Where the symbols take the elements:
c: Fom->Ref, Vam->Ror, Bev->Saf, Fum->Gud, Bir->Big, Lif->Tis, Nof->Siz, Vok->Vil, Gol->Mif, Feg->Mek, Muz->Mev, Luf->Nem, Sul->Tik, Vis->Bim, Nad->Reg, Mif->Ral, Kud->Zon, Gaz->Vog, Vep->Tad, Pak->Dap, Mip->Feg, Sal->Bov, Dom->Ful, Gud->Lom, Let->Piz, Bom->Nof, Dap->Meb, Gez->Sig, Tis->Gug, Bov->Let, Puv->Dat, Biz->Kov, Bul->Gom, Ful->Gif, Nuv->Mel, Kov->Bev, Saf->Gaz, Vit->Zek, Siv->Vep, Kuv->Fod, Seg->Vok, Mon->Bul, Sak->Gez, Nem->Mez, Gug->Fum, Lub->Bom, Rud->Miv, Piv->Kam, Tiv->Sal, Ket->Zer, Kup->Ter, Big->Suv, Dem->Dur, Fof->Nad, Gib->Kef, Mor->Gop, Pil->Fof, Kam->Vam, Kod->Dem, Bim->Dom, Giz->Kod, Fod->Lub, Mev->Suf, Pez->Bet, Miv->Puv, Gom->Seg, Tad->Pak, Lom->Lif, Kef->Pez, Siz->Kuv, Kar->Sol, Sol->Giz, Mez->Muz, Ruk->Ket, Bet->Kud, Ter->Nid, Gop->Rud, Piz->Sor, Suv->Gos, Mek->Ruk, Ret->Vis, Gos->Sul, Dok->Kup, Gal->Tep, Mik->Piv, Rez->Mik, Ref->Gol, Tep->Dok, Dat->Mor, Nid->Gal, Ror->Rez, Vog->Biz, Dur->Kar, Meb->Siv, Zek->Sak, Sig->Maz, Maz->Vit, Zer->Mip, Reg->Nuv, Tik->Bir, Mel->Pil, Gif->Ret, Zon->Gib, Kug->Fom, Suf->Luf, Sor->Tiv, Ral->Kug, Vil->Mon
q: Fom->Gal, Vam->Bet, Bev->Dat, Fum->Mon, Bir->Sak, Lif->Seg, Nof->Mek, Vok->Suf, Gol->Dok, Feg->Fof, Muz->Kam, Luf->Rez, Sul->Vit, Vis->Kug, Nad->Bev, Mif->Kup, Kud->Dem, Gaz->Gop, Vep->Fod, Pak->Bom, Mip->Pil, Sal->Big, Dom->Ref, Gud->Bul, Let->Gos, Bom->Feg, Dap->Nof, Gez->Bim, Tis->Vok, Bov->Suv, Puv->Pak, Biz->Miv, Bul->Mez, Ful->Gol, Nuv->Gaz, Kov->Puv, Saf->Mor, Vit->Gif, Siv->Kuv, Kuv->Ket, Seg->Mev, Mon->Nem, Sak->Vis, Nem->Mik, Gug->Vil, Lub->Mip, Rud->Vep, Piv->Kef, Tiv->Bir, Ket->Nuv, Kup->Piz, Big->Gez, Dem->Tis, Fof->Kov, Gib->Kar, Mor->Meb, Pil->Biz, Kam->Pez, Kod->Lif, Bim->Fom, Giz->Lom, Fod->Zer, Mev->Vam, Pez->Giz, Miv->Tad, Gom->Muz, Tad->Lub, Lom->Gom, Kef->Sol, Siz->Ruk, Kar->Fum, Sol->Gud, Mez->Piv, Ruk->Reg, Bet->Kod, Ter->Sor, Gop->Siv, Piz->Sul, Suv->Sig, Mek->Nad, Ret->Ral, Gos->Maz, Dok->Let, Gal->Sal, Mik->Gib, Rez->Zon, Ref->Tep, Tep->Bov, Dat->Dap, Nid->Tiv, Ror->Kud, Vog->Rud, Dur->Gug, Meb->Siz, Zek->Ret, Sig->Dom, Maz->Ful, Zer->Mel, Reg->Saf, Tik->Zek, Mel->Vog, Gif->Mif, Zon->Dur, Kug->Nid, Suf->Ror, Sor->Tik, Ral->Ter, Vil->Luf
v: Fom->Bim, Vam->Mev, Bev->Nad, Fum->Kar, Bir->Tiv, Lif->Kod, Nof->Dap, Vok->Tis, Gol->Ful, Feg->Bom, Muz->Gom, Luf->Vil, Sul->Piz, Vis->Sak, Nad->Mek, Mif->Gif, Kud->Ror, Gaz->Nuv, Vep->Rud, Pak->Puv, Mip->Lub, Sal->Gal, Dom->Sig, Gud->Sol, Let->Dok, Bom->Pak, Dap->Dat, Gez->Big, Tis->Dem, Bov->Tep, Puv->Kov, Biz->Pil, Bul->Gud, Ful->Maz, Nuv->Ket, Kov->Fof, Saf->Reg, Vit->Sul, Siv->Gop, Kuv->Siv, Seg->Lif, Mon->Fum, Sak->Bir, Nem->Mon, Gug->Dur, Lub->Tad, Rud->Vog, Piv->Mez, Tiv->Nid, Ket->Kuv, Kup->Mif, Big->Sal, Dem->Kud, Fof->Feg, Gib->Mik, Mor->Saf, Pil->Mip, Kam->Muz, Kod->Bet, Bim->Gez, Giz->Pez, Fod->Vep, Mev->Seg, Pez->Kam, Miv->Biz, Gom->Lom, Tad->Miv, Lom->Giz, Kef->Piv, Siz->Meb, Kar->Gib, Sol->Kef, Mez->Bul, Ruk->Siz, Bet->Vam, Ter->Ral, Gop->Gaz, Piz->Kup, Suv->Bov, Mek->Nof, Ret->Zek, Gos->Let, Dok->Gol, Gal->Fom, Mik->Nem, Rez->Luf, Ref->Dom, Tep->Ref, Dat->Bev, Nid->Kug, Ror->Suf, Vog->Mel, Dur->Zon, Meb->Mor, Zek->Tik, Sig->Suv, Maz->Gos, Zer->Fod, Reg->Ruk, Tik->Sor, Mel->Zer, Gif->Vit, Zon->Rez, Kug->Vis, Suf->Vok, Sor->Ter, Ral->Ret, Vil->Gug
d: Fom->Nof, Vam->Nid, Bev->Dem, Fum->Maz, Bir->Kov, Lif->Sak, Nof->Suf, Vok->Bim, Gol->Kuv, Feg->Vam, Muz->Ral, Luf->Ref, Sul->Vog, Vis->Pak, Nad->Kud, Mif->Fod, Kud->Sal, Gaz->Kar, Vep->Bul, Pak->Seg, Mip->Kam, Sal->Nad, Dom->Meb, Gud->Vit, Let->Nuv, Bom->Mev, Dap->Vok, Gez->Dat, Tis->Gez, Bov->Reg, Puv->Lif, Biz->Giz, Bul->Gif, Ful->Siv, Nuv->Gib, Kov->Kod, Saf->Dur, Vit->Rud, Siv->Mon, Kuv->Nem, Seg->Vis, Mon->Ful, Sak->Puv, Nem->Gol, Gug->Sig, Lub->Muz, Rud->Gud, Piv->Kup, Tiv->Fof, Ket->Mik, Kup->Zer, Big->Bev, Dem->Big, Fof->Bet, Gib->Let, Mor->Gug, Pil->Pez, Kam->Ter, Kod->Bir, Bim->Dap, Giz->Tik, Fod->Mez, Mev->Kug, Pez->Sor, Miv->Lom, Gom->Ret, Tad->Gom, Lom->Zek, Kef->Piz, Siz->Luf, Kar->Gos, Sol->Sul, Mez->Mif, Ruk->Rez, Bet->Tiv, Ter->Mip, Gop->Fum, Piz->Mel, Suv->Saf, Mek->Ror, Ret->Tad, Gos->Gaz, Dok->Ket, Gal->Mek, Mik->Dok, Rez->Tep, Ref->Siz, Tep->Ruk, Dat->Tis, Nid->Feg, Ror->Gal, Vog->Sol, Dur->Suv, Meb->Vil, Zek->Miv, Sig->Mor, Maz->Gop, Zer->Piv, Reg->Zon, Tik->Biz, Mel->Kef, Gif->Vep, Zon->Bov, Kug->Bom, Suf->Fom, Sor->Pil, Ral->Lub, Vil->Dom
r: Fom->Kug, Vam->Kam, Bev->Kov, Fum->Gug, Bir->Tik, Lif->Lom, Nof->Bom, Vok->Seg, Gol->Ref, Feg->Mip, Muz->Mez, Luf->Suf, Sul->Gos, Vis->Ret, Nad->Fof, Mif->Gol, Kud->Bet, Gaz->Saf, Vep->Siv, Pak->Tad, Mip->Zer, Sal->Tiv, Dom->Bim, Gud->Fum, Let->Bov, Bom->Lub, Dap->Pak, Gez->Sak, Tis->Lif, Bov->Sal, Puv->Miv, Biz->Vog, Bul->Mon, Ful->Dom, Nuv->Reg, Kov->Biz, Saf->Bev, Vit->Maz, Siv->Meb, Kuv->Siz, Seg->Gom, Mon->Vil, Sak->Zek, Nem->Luf, Gug->Tis, Lub->Fod, Rud->Gop, Piv->Mik, Tiv->Sor, Ket->Ruk, Kup->Dok, Big->Bir, Dem->Kod, Fof->Pil, Gib->Zon, Mor->Dat, Pil->Mel, Kam->Piv, Kod->Giz, Bim->Vis, Giz->Sol, Fod->Kuv, Mev->Muz, Pez->Kef, Miv->Rud, Gom->Bul, Tad->Vep, Lom->Gud, Kef->Gib, Siz->Nof, Kar->Dur, Sol->Kar, Mez->Nem, Ruk->Mek, Bet->Pez, Ter->Kup, Gop->Mor, Piz->Let, Suv->Big, Mek->Feg, Ret->Gif, Gos->Suv, Dok->Tep, Gal->Nid, Mik->Rez, Rez->Ror, Ref->Fom, Tep->Gal, Dat->Puv, Nid->Ter, Ror->Vam, Vog->Gaz, Dur->Dem, Meb->Dap, Zek->Vit, Sig->Gez, Maz->Sig, Zer->Ket, Reg->Nad, Tik->Sul, Mel->Nuv, Gif->Ful, Zon->Kud, Kug->Ral, Suf->Mev, Sor->Piz, Ral->Mif, Vil->Vok
i: Fom->Gop, Vam->Dom, Bev->Mik, Fum->Sor, Bir->Ruk, Lif->Bov, Nof->Fum, Vok->Gos, Gol->Miv, Feg->Vil, Muz->Gez, Luf->Vit, Sul->Feg, Vis->Saf, Nad->Nem, Mif->Puv, Kud->Gol, Gaz->Kam, Vep->Kod, Pak->Dur, Mip->Vok, Sal->Kuv, Dom->Vog, Gud->Tiv, Let->Lub, Bom->Gug, Dap->Kar, Gez->Nuv, Tis->Let, Bov->Fod, Puv->Zon, Biz->Ror, Bul->Bir, Ful->Biz, Nuv->Muz, Kov->Rez, Saf->Piv, Vit->Fof, Siv->Giz, Kuv->Lom, Seg->Suv, Mon->Tik, Sak->Reg, Nem->Zek, Gug->Piz, Lub->Tis, Rud->Bet, Piv->Vis, Tiv->Siz, Ket->Gom, Kup->Pak, Big->Ket, Dem->Dok, Fof->Luf, Gib->Ral, Mor->Kef, Pil->Suf, Kam->Bim, Kod->Tep, Bim->Gaz, Giz->Gal, Fod->Lif, Mev->Sig, Pez->Fom, Miv->Kud, Gom->Big, Tad->Dem, Lom->Sal, Kef->Kug, Siz->Gud, Kar->Ter, Sol->Nid, Mez->Sak, Ruk->Bul, Bet->Ref, Ter->Dap, Gop->Pez, Piz->Bom, Suv->Zer, Mek->Mon, Ret->Bev, Gos->Mip, Dok->Tad, Gal->Siv, Mik->Ret, Rez->Gif, Ref->Rud, Tep->Vep, Dat->Gib, Nid->Meb, Ror->Ful, Vog->Vam, Dur->Kup, Meb->Sol, Zek->Nad, Sig->Mel, Maz->Pil, Zer->Seg, Reg->Mez, Tik->Mek, Mel->Mev, Gif->Kov, Zon->Mif, Kug->Mor, Suf->Maz, Sor->Nof, Ral->Dat, Vil->Sul

The rows follow the links: the fewer symbols apart two elements are, the more alike their rows tend to be.

Each row is also shifted at random along 5 hidden directions that mean nothing.

Some elements, each with a row of numbers:
Pil [57,-42,-35,-31,-31,6,-17,4,67,20,0,-60,100,-15,25,-1,-4,95,-24,32,2,49,-107,-10,8,25,3,21,5,58,49,-13,-40,-19,-27,-6,-76,-51,-20,-33,66,-13,-55,2,-17,9,-2,-56,21,57,-55,-10,-17,38]
Mif [-3,-64,19,-43,-11,26,26,44,32,22,41,52,-12,-26,-31,35,-19,-31,-29,8,50,-80,-9,6,14,-40,-8,26,14,-16,-54,-6,-5,-48,-9,-5,15,0,18,6,-2,25,-39,29,25,-27,9,5,19,8,-26,-18,56,51]
Lub [41,62,11,75,-53,-5,4,-56,52,2,5,15,-1,3,22,-18,12,40,1,10,5,-38,60,-22,5,-25,57,33,3,37,-16,-64,24,34,34,67,-54,21,34,-20,-36,-11,43,16,-4,-36,18,10,-38,-16,-27,77,-66,9]
Gez [60,16,25,-17,-15,-17,-13,20,-61,-8,-46,-20,-76,-62,-32,-17,-6,-16,25,-25,2,18,-32,48,-38,31,-49,6,20,-27,-26,62,7,-17,8,-43,33,67,5,48,10,-18,32,6,-17,-75,63,-28,-21,59,18,8,-9,-41]
Rud [2,-70,-50,-35,-16,-11,1,-36,21,5,-31,-27,46,-13,-16,38,0,40,10,30,-15,49,-39,-7,45,32,-23,14,12,36,28,3,-9,12,-24,41,-60,8,-16,25,26,-19,-50,-20,-30,38,-13,9,44,33,-20,-50,-7,-39]
Kod [-29,15,71,24,-14,-36,8,1,0,-16,-8,44,-17,15,12,15,22,-18,29,9,6,-49,95,25,35,-50,-20,-39,34,-8,-20,-3,-35,-13,60,21,4,4,-9,22,-72,-15,41,63,-34,12,15,17,-21,-26,-12,32,10,-9]
Bev [-26,-27,8,-71,-16,34,-19,-39,-73,-9,8,-2,-93,-48,-70,24,-57,16,-18,-33,13,-36,-47,34,-49,26,-33,7,32,21,-62,61,63,36,-48,-14,-25,71,-8,45,20,33,9,-21,57,-36,15,-13,17,72,16,-34,-53,-11]
Mez [-22,69,37,3,5,1,-3,-20,-91,-34,-19,-13,-88,-2,-46,-31,-8,-34,7,-45,-36,12,25,40,-63,24,-17,-46,5,-26,-24,48,26,25,-1,-41,40,70,-46,32,-15,4,40,-27,20,-39,3,-18,-20,-13,44,24,-37,-49]
Tis [-10,14,46,42,-21,-6,-24,14,31,-10,8,13,12,20,36,-5,18,0,7,35,0,-25,45,6,4,-11,-1,-31,28,-6,-10,-34,-28,-21,33,6,-16,3,-14,-25,-38,5,41,58,-4,1,2,5,-45,-32,-31,34,13,27]
Ter [23,35,16,31,27,16,26,6,-2,-8,32,20,-30,-8,-8,2,9,-33,-28,-35,4,-10,90,8,-5,-28,33,24,-23,-30,-5,-4,38,3,20,45,45,-11,46,-10,-45,22,25,6,37,-42,35,44,-18,-30,17,17,4,27]
Feg [-55,-25,-41,8,-22,20,-45,-4,8,19,26,3,1,-8,28,12,-19,14,-2,19,27,-54,-77,-52,-5,21,-2,22,6,22,-32,-18,23,35,-27,-22,-26,-5,14,-31,46,19,-12,-6,37,37,-18,-28,-10,11,-19,-13,3,26]
Dom [36,28,20,-10,0,-36,34,39,19,25,-7,-32,43,-22,-27,-23,31,-10,0,17,-3,62,53,65,-7,-32,-20,6,18,-8,63,12,-41,-72,48,-32,19,-15,25,22,-26,-9,2,59,-50,-9,58,-12,8,23,-3,30,30,3]
Mel [14,64,18,16,-56,-17,20,-44,35,0,-17,33,-39,6,0,-49,8,10,19,6,27,-95,-11,-16,-22,-33,17,30,1,25,-59,-54,24,56,39,5,-30,37,37,43,10,-15,17,0,-1,-13,3,-28,6,-23,-14,72,-37,-40]
Ret [-6,-49,4,-66,28,27,11,66,-13,23,33,11,2,-22,-33,22,-30,-6,-35,-17,30,-28,-59,19,-3,-15,-15,16,-7,-9,-18,40,-6,-46,-31,-43,32,-36,0,5,25,25,-46,-1,14,-10,14,-13,26,37,-3,-32,42,58]
Miv [24,-6,-46,-18,-57,14,28,-69,43,-15,-20,10,-11,-3,-23,22,-19,13,-8,25,-4,-25,-27,-43,23,9,26,23,21,36,-20,-60,44,81,-14,66,-61,43,6,27,9,-6,-31,-30,25,-20,-38,21,53,1,-21,-1,-46,-32]
Fum [41,-49,44,19,38,17,-43,24,-23,1,30,-21,49,-4,30,21,-9,53,-29,-24,-28,60,8,36,0,34,10,-50,-20,19,45,47,-50,-64,-18,-3,9,-54,-52,-55,-33,18,26,32,-3,-9,11,-21,-47,38,-15,-23,-11,73]
Luf [-16,-6,70,-13,-1,13,-6,52,20,2,42,-14,56,19,-4,-32,-8,37,-44,7,0,7,-16,64,-27,-24,-13,-47,11,20,39,28,-61,-73,2,-72,-15,-44,-36,-32,-7,39,-5,81,4,26,13,-56,-25,16,-35,16,20,90]
Dap [-23,-85,2,-30,35,18,-17,-2,18,27,37,58,6,5,20,52,-19,44,-10,-9,58,-112,-41,-40,40,-13,9,23,-37,48,-55,6,-24,-12,-7,25,-13,-78,3,-24,8,18,-35,-4,17,31,-13,-1,9,25,-20,-47,-2,68]
Vok [-32,49,-6,41,-41,4,6,0,19,-18,-2,-14,31,50,45,-27,10,-35,19,34,-35,16,2,-38,-19,21,16,-30,10,-13,14,-65,14,23,-5,-3,-21,19,-33,-22,18,2,1,1,7,21,-57,-4,-5,-60,-6,30,13,-20]
Nem [-57,20,17,-21,15,28,-7,24,-46,-19,11,-17,-21,13,-23,-13,-20,-25,-14,-8,-23,26,-16,16,-41,14,-17,-57,1,-10,10,30,5,4,-25,-59,24,13,-38,-2,12,23,4,-7,32,36,-24,-22,-5,-16,23,-6,18,20]
Sak [122,83,39,38,9,1,29,5,-24,-2,-2,-42,-30,-23,-20,-53,14,28,-22,-61,0,43,33,41,-47,-27,40,19,-45,-8,24,33,-7,-33,33,1,43,-23,35,3,-13,-20,40,5,-4,-90,68,-34,-11,29,28,62,-45,6]
Gug [-48,-34,40,21,-13,19,-40,28,13,-5,41,25,22,20,35,16,-14,-15,-6,27,1,-34,-2,-26,11,14,1,-44,11,-1,-26,-13,-3,-12,-4,-12,8,-16,-37,-43,-15,31,5,30,23,19,-33,12,-39,-28,-27,-17,28,43]
Vog [-63,-17,-49,-48,-12,-13,11,-15,7,3,-39,1,0,1,-35,3,4,8,22,27,10,-23,-51,-7,14,0,-32,10,29,15,-5,-19,0,37,-6,-12,-36,23,16,40,29,-26,-42,-6,-16,44,-12,-6,41,6,-12,-7,3,-50]
Rez [17,-15,32,-34,-15,27,20,22,24,-12,21,-27,59,21,-29,-10,-14,28,-51,17,-20,42,-26,28,-19,-19,20,-31,7,9,49,4,-31,-38,-18,-13,-18,-25,-50,-28,-9,17,-26,26,2,9,-19,-29,18,7,-29,-6,13,58]
Gal [108,8,58,40,32,-39,5,37,31,27,1,12,25,-15,23,-2,29,43,6,-42,31,-5,81,50,46,-59,20,17,-35,10,29,24,-72,-87,72,39,20,-80,24,-17,-73,-17,37,60,-66,-39,68,0,-33,21,-8,24,-1,54]
Fof [-46,41,19,15,-10,15,10,7,49,21,33,6,25,4,12,-49,6,38,-24,9,26,-27,-1,13,-25,-39,18,15,-3,42,16,-14,-13,-16,24,-25,-19,-32,43,-21,4,26,-10,39,12,47,17,-49,-4,-5,-22,47,-12,61]
Nof [51,-18,37,10,1,31,-40,-35,-12,8,28,28,-44,-25,8,12,-32,71,-8,-38,31,-82,-15,-16,-9,-4,25,23,-17,59,-74,28,4,15,3,35,-23,-20,7,-27,-11,22,49,-3,23,-42,25,-4,-37,38,-5,3,-56,55]
Vis [-83,22,-3,-40,28,-17,36,44,-42,0,12,59,-82,6,-30,-17,1,-86,8,-35,53,-90,19,0,3,-58,-16,18,-11,-60,-55,2,31,11,4,-50,72,5,55,49,7,23,-16,-22,5,21,4,-2,29,-53,40,18,53,-15]
Fom [71,-38,3,-37,12,-21,28,32,-4,14,-22,16,-15,-21,-17,27,4,4,9,-25,30,-28,-10,16,25,-23,-14,18,-22,-20,-13,15,-29,-31,14,17,25,-37,18,35,-12,-17,-15,-7,-37,-47,20,19,24,26,5,-19,31,-7]
Gaz [-107,67,-15,1,36,-43,43,-12,-1,9,-17,-13,27,8,-18,-51,45,6,13,-1,-10,35,86,42,8,-35,-6,0,-16,16,76,8,-10,14,46,-39,29,-26,50,27,-9,-9,-18,15,-36,108,28,-14,31,-30,10,36,-6,-36]
Sul [-29,21,-19,18,-25,32,-13,32,15,2,24,25,-25,-7,24,-17,-13,-58,-5,26,27,-22,-39,-41,-34,14,14,29,14,-35,-39,-25,49,10,-17,-32,17,36,24,-20,35,19,15,-15,41,-20,-14,-6,-18,-26,2,14,32,10]
Vit [19,67,38,3,-60,16,16,14,-14,-8,22,32,-97,-28,-42,-38,-19,-53,-13,-8,39,-76,7,15,-48,-39,11,21,23,-39,-71,-9,58,23,-6,-26,12,74,37,34,-8,36,50,14,46,-68,31,-24,-12,-6,23,54,-1,11]
Sor [-50,65,-14,68,25,9,-4,-3,-34,-7,28,5,-39,-1,12,-18,11,-70,6,-16,-3,21,103,-10,-22,5,36,28,-13,-58,18,-11,60,12,21,-9,61,30,63,-17,-33,23,53,-9,45,6,24,26,-43,-50,48,34,19,-7]
Ror [-109,-20,5,-49,-26,5,23,31,-11,-4,7,25,1,30,-30,8,-10,-57,0,44,1,-25,-25,16,3,-4,-57,-44,49,-13,-21,-19,12,7,-6,-61,-3,56,-41,44,9,20,-33,24,4,58,-45,1,34,-35,-16,-20,72,-26]
Ref [13,-60,-8,-53,-12,-28,19,48,24,9,-3,44,3,-16,-19,35,-3,-39,36,19,39,-56,-22,-2,37,-23,-33,16,25,-22,-33,-14,-9,-32,-5,-14,15,1,13,46,6,-10,-36,13,-30,-9,11,10,33,-4,-13,-38,54,-25]

Start here and follow the symbols in turn, left to right. Where do you end up?
Answer with the element's name.
[-43,70,-72,60,-22,-11,-4,-29,63,14,-17,9,30,46,52,-49,41,-7,39,26,2,-15,-10,-80,15,2,47,32,-25,10,7,-90,26,70,23,28,-21,-27,45,-13,46,-27,-21,-38,-24,54,-53,0,7,-64,-9,51,-14,-44]
q v v c: Lub
[72,16,18,-4,-17,17,66,25,70,27,40,32,10,9,-20,-25,-5,7,-48,-8,49,-74,-15,-14,-2,-84,60,39,-16,-9,-27,-47,-11,-33,24,23,2,-58,30,-11,1,8,-30,20,14,-43,1,-22,38,-26,-21,47,27,75]
i v r: Pil
[65,12,53,43,-24,-18,-26,-15,-8,-17,-30,-47,10,1,13,3,21,37,21,10,-33,69,51,38,-3,33,-24,-34,27,12,29,34,-38,-32,22,8,-24,53,-42,-5,-61,-19,61,31,-21,-39,26,-1,-53,26,-12,12,-33,-35]
c q i v: Let
[-47,-4,-16,15,-8,32,-43,28,-31,1,23,10,-22,-33,1,20,-19,-59,5,20,-8,32,20,15,-15,43,-31,11,49,-56,-14,18,55,-8,-38,-36,22,65,20,-12,-9,32,44,21,41,4,26,13,-44,23,0,-29,42,-1]
r r c i v: Tad
[60,26,25,44,10,-32,4,18,6,26,-5,40,-32,-2,35,-3,15,-18,37,-24,40,-59,35,-27,31,-28,17,22,-17,-19,-54,-6,-12,-24,47,23,38,-30,40,-2,-24,-20,44,8,-24,-55,23,8,-34,-21,13,36,22,-9]
v d r q: Fof
[-82,3,17,1,7,10,-40,-6,-24,18,31,34,-52,-21,19,-9,-30,14,-2,-11,43,-102,-20,-23,-17,-8,0,13,-7,18,-71,15,13,12,-17,-28,6,1,25,-9,18,42,30,14,36,42,14,-29,-36,4,16,4,-9,36]
d r: Vam
[-82,-40,-83,1,47,-24,-5,-29,25,13,-26,14,45,30,42,29,31,5,33,7,0,10,-2,-52,63,21,11,23,-33,8,29,-37,8,49,1,32,-10,-55,13,-3,32,-29,-51,-46,-33,79,-39,37,29,-24,8,-40,8,-47]
d c d d q: Fod
[-71,-62,-49,-45,6,39,-8,-18,-4,-2,7,-28,52,-20,-24,39,-6,28,-34,31,-15,78,-9,14,12,38,-20,3,19,21,54,19,11,13,-47,-14,-28,9,-5,-13,26,19,-43,1,28,54,-8,13,29,34,-11,-54,-9,16]
i d q: Suv
[-90,28,-80,-7,9,21,13,-25,1,2,11,-7,4,22,8,-30,-5,-18,-13,10,-14,1,-57,-53,-20,26,31,13,-32,8,10,-35,58,69,-41,-15,-4,-16,26,-3,66,17,-48,-64,33,67,-50,-10,34,-28,25,-6,-10,-15]
c i r: Nem
[-34,-41,-11,-9,16,41,-51,8,-40,-19,7,-27,-14,8,13,14,-31,-5,-4,-4,-26,35,-86,-23,-20,71,-24,-52,3,-7,-9,45,12,-2,-55,-41,19,27,-69,-28,41,14,-9,-39,39,16,-47,-10,-18,17,12,-51,5,9]
i r q: Vit
[-61,-46,-23,-48,32,5,-28,14,-29,10,8,5,-18,-8,9,6,-18,23,20,-13,41,-62,-129,-31,1,17,-31,11,-26,33,-48,33,-1,11,-29,-53,-6,-43,-10,24,65,-5,-39,-43,-6,60,-15,-49,19,27,10,-38,-2,4]
q q c v: Gaz
[76,35,6,11,-36,-22,13,27,37,1,-18,-12,8,-17,0,-48,23,-7,9,0,12,-2,-9,16,-18,-33,1,22,11,-26,-5,-19,-23,-28,41,-15,1,3,29,13,15,-17,8,35,-37,-42,33,-38,-4,-1,-18,44,15,-13]
c q q: Gol
[-100,4,-99,46,84,-7,-9,29,-19,11,-10,-2,38,28,53,-2,39,-84,29,2,-19,93,45,-40,32,41,7,13,-44,-56,82,-16,29,10,-8,-27,74,-41,34,-25,25,-1,-24,-47,0,84,-20,34,-13,-61,42,-19,70,-25]
q c i i: Gom
[3,-12,-1,-2,-54,15,-44,39,-14,-1,-4,2,-29,-38,2,13,-31,-34,14,31,7,1,-34,4,-35,40,-43,12,59,-30,-41,28,12,-21,-18,-59,-5,77,0,1,20,15,39,35,16,-21,33,-14,-42,37,-13,-13,33,-19]
d v q: Gaz
[6,-38,-43,-34,30,37,5,-37,-14,18,10,-43,31,-16,-31,32,-15,65,-41,-11,-25,60,-18,20,-5,31,23,13,-12,41,46,23,19,13,-32,26,-25,-11,-6,-5,-4,19,-33,-38,26,5,12,15,30,52,5,-41,-40,28]
d v v v: Ror
[-133,-4,61,-35,49,-1,24,60,1,21,58,59,-5,42,-15,-4,13,-38,-25,-10,46,-100,16,12,-5,-81,-16,-36,-26,-8,-28,0,-44,-48,21,-73,62,-72,-10,8,-14,41,-26,51,13,94,-14,-31,14,-64,0,12,69,68]
v q c: Piv
[-44,-77,-77,-29,47,19,-42,-38,-74,-16,-18,-51,1,-27,-6,52,-32,30,1,-4,-47,114,-21,13,7,106,-45,-1,-7,14,46,72,30,44,-66,18,-15,35,-22,1,18,-4,-19,-71,12,28,-4,34,2,75,23,-106,-33,-56]
c q i i q: Big
[-82,-8,-70,15,0,-21,1,-36,37,8,-26,25,20,24,28,30,21,-28,33,45,1,-8,18,-50,58,9,-1,33,11,6,14,-61,20,59,-3,38,-22,11,33,15,9,-16,-33,-28,-20,78,-44,41,10,-37,-12,-22,9,-56]
v i: Bet
[-61,21,-11,38,-15,24,-27,-41,-7,-3,21,3,-20,-9,16,10,-2,13,-1,22,2,-8,37,-13,-11,19,8,10,29,10,-11,-11,36,32,-3,12,-12,41,27,-25,-20,35,35,17,49,38,5,11,-27,6,-8,17,-26,5]
q i d: Dom
